Below is a small trained network, with its code and all its weights. Each question gives an input and a target symbol and asks what happens when units are switched off, that is, made to give their printed mean instead of their output.

import numpy as np


def w(rows, s, z=0):
    codes = np.array(rows[::2]) - 128.0
    scale = np.full(codes.shape[1], s)
    scale[-1] = z or s
    return codes * scale


def norm(h):
    return h / np.sqrt((h * h).mean(-1, keepdims=True) + 1e-5)


def f(y):
    return y / 2 * (1 + np.tanh(0.7978845608 * (y + 0.044715 * y**3)))


def softmax(a):
    e = np.exp(a - a.max(-1, keepdims=True))
    return e / e.sum(-1, keepdims=True)


def log_softmax(a):
    a = a - a.max(-1, keepdims=True)
    return a - np.log(np.exp(a).sum(-1, keepdims=True))


def net(x, mask):
    ids = ['βεηθξτφψω'.index(c) for c in x.split()]
    T = len(ids)
    res = E[ids] + P[:T]
    u = 0
    for l in range(3):
        r = norm(res)
        for j in range(2):
            rows = slice(2 * j, 2 * j + 2)
            q, k, v = (r @ M[l][rows].T for M in (Q, K, V))
            z = softmax(np.where(np.tri(T) > 0, q @ k.T / 2**0.5, -1e9)) @ v
            o = O[l][rows]
            res = res + np.where(mask[u + j], z, o[:, -1]) @ o[:, :-1]
        u += 2
        y = f(norm(res) @ A[l][:, :-1].T + A[l][:, -1])
        res = res + np.where(mask[u : u + 8], y, B[l][:, -1]) @ B[l][:, :-1]
        u += 8
    return log_softmax(norm(res)[-1] @ U[:, :-1].T + U[:, -1])


Q, K, V, O, A, B = {}, {}, {}, {}, {}, {}
E = w([
[92,113,102,142,122,64,60],'β',
[128,73,174,42,91,110,173],'ε',
[102,117,137,71,112,161,114],'η',
[97,163,152,128,155,88,159],'θ',
[41,127,122,233,163,250,37],'ξ',
[207,80,114,106,156,136,95],'τ',
[134,102,133,95,189,107,96],'φ',
[138,118,154,123,104,101,128],'ψ',
[144,90,135,114,145,142,97],'ω',
],0.022)
P = w([
[105,171,65,110,254,161,168],'0',
[202,27,178,89,139,88,36],'1',
[210,76,225,126,125,93,58],'2',
[199,90,201,118,141,116,57],'3',
[202,84,180,133,106,98,66],'4',
[166,107,185,73,116,110,64],'5',
[167,92,170,118,92,95,85],'6',
[142,93,164,100,91,84,91],'7',
[129,86,155,122,84,81,105],'8',
[114,80,142,138,67,69,123],'9',
[106,57,130,177,91,58,122],'10',
],0.0084)
Q[0] = w([
[122,47,138,65,170,106,93],'0.h1',
[106,89,106,64,75,20,156],'0.h1',
[195,188,81,130,184,211,254],'0.h2',
[157,252,128,170,126,166,73],'0.h2',
],0.008)
K[0] = w([
[59,157,131,106,49,71,177],'0.h1',
[154,99,2,65,138,21,156],'0.h1',
[186,150,193,67,134,91,89],'0.h2',
[195,119,213,152,122,169,68],'0.h2',
],0.0086)
V[0] = w([
[81,100,161,208,147,188,17],'0.h1',
[159,28,121,74,81,141,46],'0.h1',
[153,45,230,85,231,66,153],'0.h2',
[46,156,36,147,147,2,119],'0.h2',
],0.0063)
O[0] = w([
[106,151,152,136,190,249,101,149],'0.h1',
[106,152,209,91,186,103,117,209],'0.h1',
[97,114,161,129,113,73,121,253],'0.h2',
[208,155,179,131,115,145,125,220],'0.h2',
],0.011,0.0062)
A[0] = w([
[87,195,64,112,103,131,177,60],'0.n1',
[105,101,195,56,128,118,91,115],'0.n2',
[154,127,137,110,79,130,210,3],'0.n3',
[138,132,114,56,112,124,156,83],'0.n4',
[132,172,109,118,199,69,94,140],'0.n5',
[124,69,108,108,146,52,161,57],'0.n6',
[130,197,1,153,94,158,105,44],'0.n7',
[10,207,190,196,97,174,200,139],'0.n8',
],0.0095,0.0044)
B[0] = w([
[135,41,179,90,72,123,254,123],'0.n1',
[214,127,149,174,105,61,120,253],'0.n2',
[149,123,205,98,162,91,62,124],'0.n3',
[135,44,203,208,119,116,115,128],'0.n4',
[144,150,100,160,24,159,172,188],'0.n5',
[84,99,141,142,165,200,116,163],'0.n6',
[223,111,181,142,130,78,208,126],'0.n7',
[90,94,119,177,96,141,107,135],'0.n8',
],0.0079,0.011)
Q[1] = w([
[155,2,176,114,144,84,158],'1.h1',
[60,136,88,148,91,80,134],'1.h1',
[90,245,71,142,158,153,242],'1.h2',
[114,60,191,168,131,115,116],'1.h2',
],0.0097)
K[1] = w([
[28,164,50,96,144,138,155],'1.h1',
[172,128,97,25,172,172,196],'1.h1',
[197,131,254,78,128,24,110],'1.h2',
[87,144,38,110,203,136,176],'1.h2',
],0.0098)
V[1] = w([
[2,89,85,183,148,97,133],'1.h1',
[129,128,201,146,195,233,188],'1.h1',
[23,77,155,173,235,202,65],'1.h2',
[53,94,100,64,68,238,173],'1.h2',
],0.01)
O[1] = w([
[54,118,158,194,149,106,131,65],'1.h1',
[157,120,204,99,212,192,214,82],'1.h1',
[122,172,247,211,173,107,134,158],'1.h2',
[176,242,91,133,140,90,15,2],'1.h2',
],0.012,0.0086)
A[1] = w([
[75,2,195,53,98,126,250,2],'1.n1',
[250,119,148,80,218,197,189,103],'1.n2',
[163,22,171,131,28,108,49,172],'1.n3',
[174,169,65,141,93,190,201,76],'1.n4',
[202,127,179,146,67,39,121,101],'1.n5',
[253,145,106,44,77,133,75,112],'1.n6',
[74,115,168,46,47,70,107,137],'1.n7',
[150,218,189,124,129,192,99,161],'1.n8',
],0.0073,0.0052)
B[1] = w([
[179,137,11,123,205,145,79,224],'1.n1',
[118,214,184,138,57,116,170,155],'1.n2',
[114,149,113,98,141,143,200,255],'1.n3',
[148,132,139,129,179,69,139,125],'1.n4',
[59,122,108,192,175,152,139,178],'1.n5',
[156,194,121,179,159,139,210,182],'1.n6',
[137,92,59,222,143,180,152,188],'1.n7',
[64,171,56,133,54,124,112,170],'1.n8',
],0.011,0.0091)
Q[2] = w([
[117,31,80,255,86,135,32],'2.h1',
[93,73,26,62,104,95,240],'2.h1',
[165,135,97,85,96,185,6],'2.h2',
[212,146,85,94,120,126,80],'2.h2',
],0.0093)
K[2] = w([
[210,207,155,49,236,1,193],'2.h1',
[220,117,99,110,199,182,162],'2.h1',
[79,136,154,157,143,92,192],'2.h2',
[95,68,150,116,131,93,201],'2.h2',
],0.0099)
V[2] = w([
[178,225,164,128,45,99,133],'2.h1',
[230,144,77,113,177,117,102],'2.h1',
[116,146,96,140,133,9,201],'2.h2',
[105,134,162,164,80,100,103],'2.h2',
],0.012)
O[2] = w([
[226,186,130,124,4,100,203,8],'2.h1',
[82,242,184,186,115,220,60,206],'2.h1',
[151,168,218,39,141,44,58,174],'2.h2',
[105,128,115,109,100,57,164,1],'2.h2',
],0.013,0.0036)
A[2] = w([
[160,242,150,193,149,121,154,129],'2.n1',
[78,91,189,119,145,87,88,75],'2.n2',
[129,137,43,76,56,148,104,124],'2.n3',
[88,108,131,38,137,27,116,95],'2.n4',
[133,165,111,8,117,139,91,3],'2.n5',
[136,162,149,164,8,131,159,196],'2.n6',
[128,166,130,149,106,30,168,103],'2.n7',
[74,155,151,164,222,61,113,149],'2.n8',
],0.013,0.0053)
B[2] = w([
[69,91,16,97,122,131,125,254],'2.n1',
[156,252,173,57,132,156,110,170],'2.n2',
[200,95,220,160,65,136,77,193],'2.n3',
[162,216,154,112,48,122,226,153],'2.n4',
[167,77,170,166,148,157,23,146],'2.n5',
[124,119,88,74,193,107,174,224],'2.n6',
[165,67,93,160,242,136,106,194],'2.n7',
[118,163,117,107,11,211,111,226],'2.n8',
],0.012,0.0091)
U = w([
[166,179,71,149,163,42,54,174],'β',
[142,127,250,131,171,77,153,253],'ε',
[204,157,94,112,98,207,209,31],'η',
[111,17,94,144,190,130,174,189],'θ',
[113,214,172,182,174,222,61,49],'ξ',
[35,161,157,54,99,103,122,128],'τ',
[235,106,152,174,92,153,42,140],'φ',
[125,43,117,148,12,68,143,71],'ψ',
[123,147,117,145,141,131,137,20],'ω',
],0.011,0.0036)

Each question gives the input, a string of symbols that net reads in full, and the target symbol t.
The units are the heads (2 rows each of Q, K, V and O) and the neurons (one row each of A and B). Each row of codes is followed by its name. A weight is (code - 128) times the scale printed after its matrix; where a second scale follows, it is the last column's (O, A, B and U).
mask holds one flag per unit, layer by layer, with each layer's heads first. A switched-off unit (its flag False) gives its mean, the last column of its rows in O or B, instead of its output. The means were averaged over made-up inputs and are rounded, as every weight is.
A unit's drop is (log p(t) with every unit on - log p(t) with that unit switched off) / (log p(t) with every unit on - log p(t) with every unit switched off).
The circuit of an input: a set's keep is (log p(t) with only the set's units on - log p(t) with every unit switched off) / (log p(t) with every unit on - log p(t) with every unit switched off). Starting from the 12 units with the biggest drops (on a tie, the unit counted first), units are removed one at a time, each time the one whose removal leaves the highest keep (on an exact tie, the one counted first), for as long as the keep stays at least 0.8.
circuit, biggest first: the units of the circuit, biggest drop first
k most important neurons: the k neurons with the biggest drops, biggest first
top k neurons in layer l: the k neurons of layer l with the biggest drops, biggest first
which heads matter: for each layer, one digit per head in row order, 1 if its drop is at least 0.15 and else 0, layers parted by /
drop when u is switched off: that unit's drop, to one decimal
input η θ θ φ φ η φ ε θ, target β: circuit, biggest first : 1.h2, 0.h2
input φ ω φ φ φ φ ε η, target θ: circuit, biggest first : 1.h2, 2.h1
input φ θ θ, target θ: circuit, biggest first : 1.h2, 2.h1
input ω ω ξ ε, target ε: circuit, biggest first : 1.h2
input ψ φ β β, target ψ: which heads matter : 10 / 11 / 00
input φ φ β, target θ: which heads matter : 01 / 01 / 00
input θ β ψ β β φ η β, target φ: which heads matter : 10 / 01 / 00
input η ε φ θ ξ ψ φ ε, target ε: 2 most important neurons : 1.n1, 0.n4
input η β ε ω, target β: which heads matter : 01 / 01 / 00
input θ ψ θ θ ξ η, target ξ: which heads matter : 11 / 11 / 00
input ε τ ψ φ θ ω τ θ θ ε β, target τ: which heads matter : 11 / 10 / 11
input ε τ β ω φ ξ θ φ ψ β, target β: which heads matter : 00 / 01 / 10
input β φ φ ξ τ ε β ω, target β: circuit, biggest first : 1.h2, 2.h1, 2.n1, 0.n2
input φ β ω β ε ω θ β, target θ: circuit, biggest first : 1.h2
input ψ φ φ φ β τ φ β φ β θ, target ψ: which heads matter : 10 / 11 / 01
input φ β φ φ ε, target θ: 2 most important neurons : 0.n5, 1.n1
input ψ β ω ξ φ φ β φ, target β: which heads matter : 00 / 01 / 10
input η β φ θ φ φ ω τ τ, target β: which heads matter : 01 / 01 / 00
input ω φ β φ φ β φ θ, target ε: which heads matter : 11 / 01 / 10
input ε β ψ φ β ξ φ φ φ ω, target ξ: circuit, biggest first : 1.h2
input φ ε ψ, target θ: 2 most important neurons : 0.n5, 1.n1
input θ τ φ ψ τ φ θ φ β ε, target φ: top 2 neurons in layer 0 : 0.n1, 0.n2
input ψ β β θ τ β β β θ β, target ψ: 4 most important neurons : 1.n1, 0.n5, 0.n3, 1.n7
input θ φ ε θ ε φ, target φ: top 2 neurons in layer 0 : 0.n1, 0.n2
input φ ξ β φ, target β: top 3 neurons in layer 1 : 1.n8, 1.n1, 1.n7
input ω τ φ ψ φ ε φ φ θ β ω, target ε: drop when 2.h1 is switched off : 0.2
input θ φ ω η θ, target φ: drop when 0.n1 is switched off : 0.1
input ε φ ω φ ε τ ε ω, target τ: drop when 0.h1 is switched off : 0.5
